In the rows, 128 means zero.
Each row of numbers belongs to one of the nodes below and depends on some of the facts about them. Some rows are named. Which node is each other row?

How the nodes are related:
siflim: ruke 216; gribin bipubri,pevamer; botrir 601
plusu: ruke 216; gribin nonak,botrazi,laba
skere: ruke 627; botrir 25
bazuk: ruke 216; botrir 990
barum: ruke 216; gribin ledemak,debriflim,breval; botrir 990
feplun: ruke 627; gribin studes; botrir 364
tretasuk: ruke 627; gribin debriflim,ruvir
nobim: ruke 627; botrir 422
lidim: ruke 627
grali: ruke 216
skavi: ruke 216; gribin pletru,mustur,plaplas; botrir 797
brovek: ruke 216; gribin bogum,stavu; botrir 25
flofar: ruke 627; gribin ledemak,trugrus,gruflepu,flestan; botrir 658
pletru: ruke 627; botrir 626
pedir: ruke 216; botrir 364
skipin: ruke 627; botrir 623
gruflepu: ruke 627; botrir 47
graker: ruke 216; gribin kezo; botrir 626
breval: ruke 216
plurom: ruke 627; gribin pletru,kopam,bazuk
feflak: ruke 216
nidri: ruke 216; botrir 623
gudi: ruke 627; botrir 592
bosobror: ruke 216; gribin binen,flestan
floru: ruke 627; gribin dugam,didok; botrir 623
vope: ruke 216; botrir 797
grumu: ruke 627; botrir 15
brisegi: ruke 216; botrir 240
mustur: ruke 216; botrir 126
trukun: ruke 627
fuzuvir: ruke 627; botrir 623
bripli: ruke 627; gribin dasis,gipem,bipubri,fibo; botrir 601
magu: ruke 216; botrir 626
soklasen: ruke 216
pleza: ruke 627
zife: ruke 216; gribin stavu,trugrus,flodubos
dugam: ruke 627; botrir 240
gribus: ruke 216; botrir 626
skaskel: ruke 216; botrir 47
ploklor: ruke 627
pala: ruke 216; botrir 15
klobam: ruke 627; botrir 592
drodror: ruke 627
skitratrer: ruke 216; gribin brafla,laba,trugrus,stebeflel
skopa: ruke 627; botrir 601
bomar: ruke 627; gribin kopam,skaskel
denen: ruke 627; gribin nitrafu,megrom,didok; botrir 990
vabidra: ruke 627
ledemak: ruke 216; botrir 422
febi: ruke 216; botrir 601
brebi: ruke 216
kleplek: ruke 627; botrir 47
ruvir: ruke 216; botrir 364
pestir: ruke 627; botrir 601
gagreran: ruke 216
flalasker: ruke 216; gribin skomusko,ploklor; botrir 240
befes: ruke 216; botrir 126
plafligo: ruke 627; gribin nobim
forar: ruke 627; gribin magu,rostu
mobro: ruke 216; gribin ledemak,fiskugro,trefos,didok,bepum
tasen: ruke 216; botrir 501
minur: ruke 216; gribin mustur; botrir 126
vuploran: ruke 216; botrir 126
fladu: ruke 627; gribin brikle,vuploran; botrir 797
drogra: ruke 216; gribin gagreran,trukun,fiskugro,brafla; botrir 25
rini: ruke 627; botrir 601
groflar: ruke 627; gribin rini,pletru,treto,febi,tradro; botrir 626
subu: ruke 216; gribin tasen; botrir 601
kopam: ruke 627
vodrum: ruke 627; gribin brafla; botrir 240
pamal: ruke 216; gribin stavu,flile,kleplek
feful: ruke 627; botrir 240
pevamer: ruke 216; botrir 422
sagri: ruke 216; gribin trukun
leflik: ruke 627; botrir 364
flodubos: ruke 216; botrir 25
geru: ruke 216; gribin fludran,trefos; botrir 422
trefos: ruke 627; botrir 601
stubro: ruke 216; gribin dasis,sustan,flestan
gobas: ruke 627; gribin mestin,trugrus,stigro
bovoflo: ruke 627; botrir 592
rostu: ruke 216; botrir 422
brafli: ruke 216; gribin duzar,gaplus,klako
buso: ruke 216; botrir 15
tradro: ruke 216
drozogek: ruke 216
balos: ruke 627
plaplas: ruke 627
stebeflel: ruke 627; botrir 47
gugil: ruke 216; botrir 126
bomus: ruke 216; botrir 626
klakon: ruke 627; botrir 990
labrus: ruke 627; gribin trukun,kleplek,balos,tasen,bepum,taplin; botrir 240
kuno: ruke 216; botrir 990
mestin: ruke 627
tritrol: ruke 627; gribin gagreran,treto,dugam; botrir 47
zabron: ruke 627; botrir 47
brilir: ruke 216; gribin pivor,drozogek,flodubos
notre: ruke 216; gribin trukun; botrir 990
kufabir: ruke 216; gribin botrazi,flile,ploklor,breval
regi: ruke 627; gribin bovoflo
trepliri: ruke 627; gribin gribus; botrir 658
fiskugro: ruke 216
studes: ruke 627; botrir 126
gipem: ruke 627; botrir 25
bipubri: ruke 627; botrir 47
pastifler: ruke 627; gribin lidim; botrir 422
fludran: ruke 627
moklis: ruke 216
flile: ruke 627; botrir 623
treto: ruke 216; botrir 623
sustan: ruke 627; botrir 592
griflil: ruke 627; gribin mestin,zagul
bodrom: ruke 627; botrir 126
bepum: ruke 216; botrir 601
trugrus: ruke 627
flestan: ruke 216; botrir 15
traki: ruke 627
badim: ruke 216; gribin kopam,kezo,stiflato,moklis; botrir 601
didok: ruke 216
klako: ruke 216; botrir 797
breru: ruke 216; gribin lidim,breval; botrir 623
laba: ruke 216; botrir 47
zanilum: ruke 216; gribin fludran,bazuk; botrir 626
stiflato: ruke 216
vagrol: ruke 216; gribin traki,bomus; botrir 25
fibo: ruke 627; botrir 240
botrazi: ruke 216; botrir 601
stigro: ruke 216; botrir 501
gafar: ruke 216; gribin traki; botrir 422
pivor: ruke 627; botrir 47
taplin: ruke 627
debriflim: ruke 627; botrir 623
dusker: ruke 627; gribin fiskugro,bogum,brebi,klobam,breval; botrir 25
rafaval: ruke 216; gribin sustan,skaskel; botrir 47
megrom: ruke 216
skidul: ruke 627; gribin flile; botrir 626
dasis: ruke 627; botrir 626
dasir: ruke 216; botrir 990
skomusko: ruke 216; botrir 501
nonak: ruke 627; botrir 422
binen: ruke 627
gegim: ruke 216; gribin kezo; botrir 47
kezo: ruke 627; botrir 501
stavu: ruke 216; botrir 592
pezigrim: ruke 216; gribin tradro; botrir 623
sepla: ruke 627; botrir 658
bogum: ruke 216; botrir 601
pleplem: ruke 216; gribin pase; botrir 240
plusun: ruke 627; gribin kezo,brisegi; botrir 126
dradrabren: ruke 216; gribin befes,bovoflo; botrir 240
nagru: ruke 627; gribin pala,laba,bepum
brikle: ruke 627
gelekla: ruke 627; gribin mestin,dasir,flodubos,fuzuvir,taplin; botrir 623
kleflak: ruke 627; gribin stiflato; botrir 47
brafla: ruke 627; botrir 601
zagul: ruke 216; botrir 15
denaper: ruke 216; gribin studes,ruvir; botrir 601
nitrafu: ruke 216; botrir 422
duzar: ruke 216; botrir 126
klifon: ruke 216; gribin klakon
skeviflil: ruke 216; gribin rini,ploklor,pestir,bazuk; botrir 797
pase: ruke 627
gaplus: ruke 627; botrir 126

Known rows:
labrus: [109 149 109 179 130 108 112  92 149 165 127 192  98 147  84 136  80 110
 122 125 108 134 138 115 107 154 101 123 105 140 123 179  92]
skipin: [109 142 103 136 151 109 139  86 167 161 137 142  99 174 114 154  85 131
 133 122  63 108 138 115 119 104 103 133  77 140  87 154  89]
minur: [109 156  96 111 135 115 113  63 149 126 124 162  98 152  91 137 106 159
 143 134  61  92 153 173 125 100 101 125 115 140 136 157  90]
kezo: [161 136 144 112 121 125 234  64 149 147 149 143  95 176 100 163  63 106
 142 120 115 105 175 179 113  98 101 126  73 139  91 152  86]
badim: [211 192  97 188 133 111 114  80 148 178 127 206  97 141 108 135  76 102
 132 125  63 109 197 126 134 133 101 124 142 134  98 153  90]
nagru: [110 139 119 126 134 112 125  70 148 126 128 165  98 163  90 137 106 129
 131 123  75  94 131 130 110  98 101 128  79 163 136 157 104]
duzar: [109 152  96 124 137 111 116  61 159 145 137 142  97 155  94 139  72 179
 152 125  61  97 161 164 141 108 102 129  76 138  99 153  89]
brilir: [114 140 108 112 135 131 114  64 151 125 127 165 101 150  89 134  76 133
 130 124  64  92 134 148 110  97 108 142  89 158 125 154  92]
vodrum: [134 156 120 183 128 112 115 102 150 161 128 180  97 144  86 138 107 115
 124 123  73 112 131 113 107 141 101 123  79 140 138 157  94]
kuno: [109 181 119 119 130 122 128  63 163 124 127 140  98 194  92 151  80 115
 129 137  61 103 141 116 115  95 140 128  77 137  82 149  86]
skitratrer: [110 140 122 127 137 141 113  77 148 124 132 170 100 159  85 133  90 134
 129 124  63  94 137 153 111  96 102 154  80 162 131 152 104]
gipem: [109 152  98 115 166 106 134  61 148 134 149 144  92 168  97 164 105 157
 173 126  61 103 152 155 138  98  99 130  79 140  87 155  94]
feplun: [111 149 109 130 132 109 121  64 145 123 124 145  99 165  92 148 130 104
 138 124  63  92 130 117 109  98  98 131  78 154 126 155 113]
studes: [110 142  98 140 134 108 131  63 148 152 131 141  96 162  97 168 115 175
 154 122  61 101 136 150 129 105  96 126  73 138 122 155  96]
brisegi: [158 177 100 182 128 112 113  72 181 171 129 143  98 144  89 138  63 115
 127 126  70  98 151 115 120 154 117 128  74 138  96 153  88]
febi: [141 207  96 195 157 110 112  79 182 185 134 145  99 142  92 137  75 133
 127 136  61 114 157 115 139 149 101 126  83 133  86 152  89]
zife: [110 142 143 112 149 145 113  82 161 123 154 192  99 144  87 134  73 155
 128 125  63  91 130 165 111  95 117 156  97 173 121 150  96]
breru: [107 145 102 185 140 113 117  57 146 130 127 143 134 146 126 138  77 125
 130 124  87  91 130 113 108  93 102 148 143 137 116 154  90]
vabidra: [109 143 102 120 133 108 140  71 165 138 132 142  98 168  92 160  72 141
 136 124  77  93 133 121 110 116 102 134  75 152 102 156  91]
befes: [108 153  98 124 136 112 114  61 158 145 135 141  98 159  91 138  75 176
 152 127  61  95 161 165 140 109 100 127  76 137 102 154  92]
ledemak: [108 138 100 128 162 113 126  63 150 152 138 138 112 187 110 139  66 175
 165 122  64  94 152 163 131  98 100 183  77 141 111 155  96]

Rows to name:
No name comes twice in this set of rows, the named rows included.
[109 164  99 113 180 111 113  63 159 127 163 144  94 155  91 138  82 170
 164 128  59  94 163 176 150  98 104 149  77 141  82 152  91] | flodubos
[ 99 150 116 126 127 115 117  65 147 126 124 171 102 244  82 134  88 105
 127 134  94 168 179 117 109  97 128 127 118 138  84 159  86] | notre
[108 143 115 128 161 108 147  65 197 149 164 149  97 145 124 153  64 158
 130 127  91  94 130 115 109 100 124 130 120 141  83 153  90] | flile
[153 189 100 196 147 109 113  94 149 179 126 183  96 144  97 138 137 116
 127 127  61 108 131 113 111 132  98 125 110 138 124 156 100] | bripli
[102 138 103 130 133 105 135  74 151 155 136 145  97 221  85 139  64 120
 129 125 120 160 175 119 109 141 101 126  78 149  86 188  90] | trukun
[108 156 169 113 158 105 133  72 159 119 136 184 116 146  93 137  64 100
 132 124 125  89 128 110 105  96 149 168 143 195  84 153 103] | skidul
[110 142 102 161 149 107 141  65 151 158 138 141  98 168 121 161  92 131
 130 122  64 102 133 114 111  97 101 142  77 138  92 154  90] | debriflim
[143 184 100 168 130 117 113  66 172 143 124 164 113 143  89 137  67 122
 123 130  85  92 132 114 109 133 118 126 117 139 132 155  89] | flalasker
[123 184  98 203 164 107 113 111 159 197 152 156  95 146  90 139 105 134
 125 123  62 137 144 114 128 151 102 126  76 137  86 156  90] | brafla

The same nodes again, as new rows of numbers:
Some rows with their names:
gafar: [ 94  91 184  67 160 173 175 164 136  84  70 147 153 232  90 128 141  90
 113  89 112  93 180 149 129 128 150 161 147 113 115]
traki: [ 98 132 150  87 156 165 137 106 153 113 114 143 122 121  72 129 132  67
 139  96 134 156  79  97 129 108 154 128 154 113  73]
brikle: [104 138 153 187 136 104 126  99 152 116 119 195 157 116 113 121 102  71
 132 111 131 183  29 141 157 172 122 112 121 113 100]
duzar: [122  95 153  45 124 161 137  71 154 123 145 121  79 124 135 149 141 182
 130 137 123 109 136  95 125  88 135 129 109 128 106]
skidul: [132 183 125 148 155 149 169 143  92 102 151 115 164  91 117 134 109 151
 139  87 114 121 118 107 122 127 103 143 127 127 214]
denen: [124 129 101 114 131  84 110 104 138 158 124 106 171 104 123 117 138  98
 141 118 117 137 147 108 133 152 109 140 150 162 116]
didok: [129 116 132 128 112 132 117 122 124 138 136 134  94 131 137 125 132 130
 121 146 129 124  98 138 123 111 135 122 121 114 107]
mobro: [119 118 114 128 108 120 133 148 119 135 131 117 144 163 135 122 138 106
 126 128 118 114 158 154 121 137 116 139 133 135 137]
tretasuk: [128 141 114 139 139 113 128 150 125 129 115 114 171 131 117 124 128 108
 133 113 129 133 162 127 130 148 125 133 145 145 143]
pestir: [135 156 134 139 141 139 120 112 129 137 134 134 129  75 119 129 121 148
 132 128 134 142  98 104 131 111 135 114 123 126 129]
drozogek: [130 116 131 128 113 132 117 122 124 138 135 135  93 129 137 125 132 128
 121 146 130 124  97 138 124 111 135 121 120 114 107]
badim: [115 135 116 126 105 132 142 137 119 139 145 116 156 141 137 124 137 118
 130 124 111 116 153 150 120 128 106 136 124 136 157]
feflak: [124 115 123 124 110 127 127 131 126 132 134 126 115 150 135 126 135 117
 125 136 124 120 131 144 123 128 123 130 126 124 120]
sepla: [131  72 135  87 186  75 128 113 120 112 101 133 129 137 147 131 114 176
 125 110 127 156 113 101 140 139 154 151 148 156 115]
vabidra: [132 138 123 136 141 120 122 133 132 127 119 125 141 116 117 128 125 120
 132 121 136 139 133 117 132 138 132 124 138 135 126]
trukun: [139 140 131 140 143 125 113 123 130 132 118 132 121  98 118 127 123 132
 129 131 140 141 104 109 132 122 143 117 134 126 113]
flalasker: [110  78 114  91 129  93 136 128 117 135 133 122 150 162 163 126 135 148
 126 124 112 145 145 147 127 128 132 147 137 157 134]
gugil: [116 111 143  95 123 129 135 101 134 143 135 135 141 126 150 129 136 165
 124 133 107 116 141 132 131 114 121 137 112 141 137]
skitratrer: [119 118 113 126 108 120 133 149 119 135 131 116 144 163 136 121 139 105
 126 127 118 116 159 156 121 138 116 139 133 134 137]
pala: [133 106 133 116  99 109  87  92 151 173 111 129 102 129 129 114 152  96
 119 163 122  99 129 128 132 130 120 126 126 125  62]
kleplek: [127 172 115 172 112 159 112 156 140 136 139 134 138  94 110 129 125 111
 134 141 159 169 121 141 127 108 154  84 128 120 122]

Name these rows:
No name comes twice in this set of rows, the named rows included.
[130 135 151 110 156 127 119  94 138 142 120 141 145  76 132 129 125 182
 127 127 123 139 118  96 140 109 140 124 119 142 130] | studes
[136 114  57 125 156 169 155 175 181 121 114 155  74 123 200 119 112 145
 145 174 112 123 225 148  94 186  93 177 125 118 119] | klifon
[122 113 151  99 126 133 125  92 132 148 136 142 120 109 151 128 134 179
 119 142 112 121 113 123 131  98 131 129 107 131 125] | mustur
[120 170 106 169 110 154 122 167 142 130 139 126 159 112 108 129 126 100
 139 130 154 167 154 149 125 123 144  93 133 129 135] | zabron
[118 101 109 100 100  97 110  88 138 161 143 116 119 126 142 120 145 104
 133 139 112 124 117 126 125 133 106 138 131 141  94] | kuno
[128  76 126  89 185  69 133 128 113 115  97 123 158 152 147 127 118 166
 125 104 121 150 139 110 139 149 148 158 155 166 133] | flofar
[120 102 115  74 106 147 146 127 142 109 141  95 107 177 120 142 145 108
 137 125 128 106 183 127 115 128 118 140 135 132 119] | brafli
[125 133 144 106 154 124 129 103 140 136 119 133 166  93 130 130 126 169
 131 118 119 135 145 102 139 124 130 131 124 150 142] | bodrom
[122  98 122  99 161  94 125 113 130 127 120 130 146 116 142 132 120 163
 132 117 130 167 121 109 137 130 148 133 141 157 121] | feful
[ 94 151 161  88 140 208 183  99 113  93 165 146  90 115  91 138 123 108
 138  84 108 126  28 106 111  76 123 144 122  85 138] | bomus

The same nodes again, as new rows of numbers:
Some nodes and their rows:
megrom: [122 130 131 135 114  87 112 137 119 110 131 107  94 148]
stigro: [163 135  89 174 122 183 105 192 169 116 107 144 121 136]
kuno: [159 122 114 135 133 166 141 143 106 137 165 111 133 130]
duzar: [175 152  89 156  80 170 114 171 165 112 129 123 138 131]
soklasen: [104 131 135 127 122 106 111 132 107 112 124 101 107 145]
brovek: [ 93 129 168 159 148 164 123 161 124  93 148 114 141 137]
zagul: [157 150 155 175 143 156 124 190 148  74 164 114 115 149]
didok: [121 130 131 134 115  88 113 136 118 111 132 106  95 146]
gegim: [108 100 129 114 130 140 142 106  77 153 161 103 141 124]
pamal: [ 90 131 137 117 129 121 107 126  95 108 116  98 118 139]
gugil: [157 140  90 145 128 189 109 171 138 118 112 125 129 134]
grumu: [154 171 172 142 161 160 135 162 155  69 143 134 142 132]
bripli: [160 112 129 112 152 179 171 104 114 160 173 145 173 100]
regi: [111 119 148  92 168 106 109 102  99  78 102 133 119 118]
brafla: [189 113 122 130 137 150 177 112 135 162 188 152 150 108]
pastifler: [ 51 119 159 160 137 147 111 141 184 117  72 176 162 111]
debriflim: [140 165 142 116 130  89 110 131 147  83  98 131 105 137]
kopam: [133 148 146 112 129  77 124 112 137 104 116 130 109 132]
skopa: [174 114 126 120 144 166 174 108 125 164 179 148 162 104]
bomar: [102 149 152  95 142 110 119 103 114 100 103 123 134 125]
drodror: [118 150 150 103 133  92 122 107 126 104 110 126 122 129]

Name these rows:
No name comes twice in this set of rows, the named rows included.
[108 147 182 137 160 151 135 140 143  86 133 138 155 123] | dusker
[ 61  95 182 167 110 172 105 169 212 183  45 121 163 162] | gafar
[111 147 130 130 124 117  97 150 118  92 103 102 104 149] | nidri
[116 125 207 143 133 177 128 167 172 151 106  82 158 172] | vagrol
[189 171 103 135  92 157 126 147 184 104 116 146 151 117] | gaplus
[127 137 133 105 212 145 173 114  94 213 129 146 115 140] | fladu
[157 144 184  97 113  90 130 116 185 162  76  98 124 168] | traki
[172 138  86 154 121 172 111 175 147 118 118 129 117 137] | mustur
[137  92 140 162  95 158 121 163 215 212  71 123 142 161] | bomus
[158 139 130 103 153 169 149 115 114 127 146 132 157 113] | denen
[181 109  84 154 149 169  99 174 134  95 118 141 102 132] | befes
[123 167 144 108 137 104 109 126 136  85  91 126 117 135] | skipin

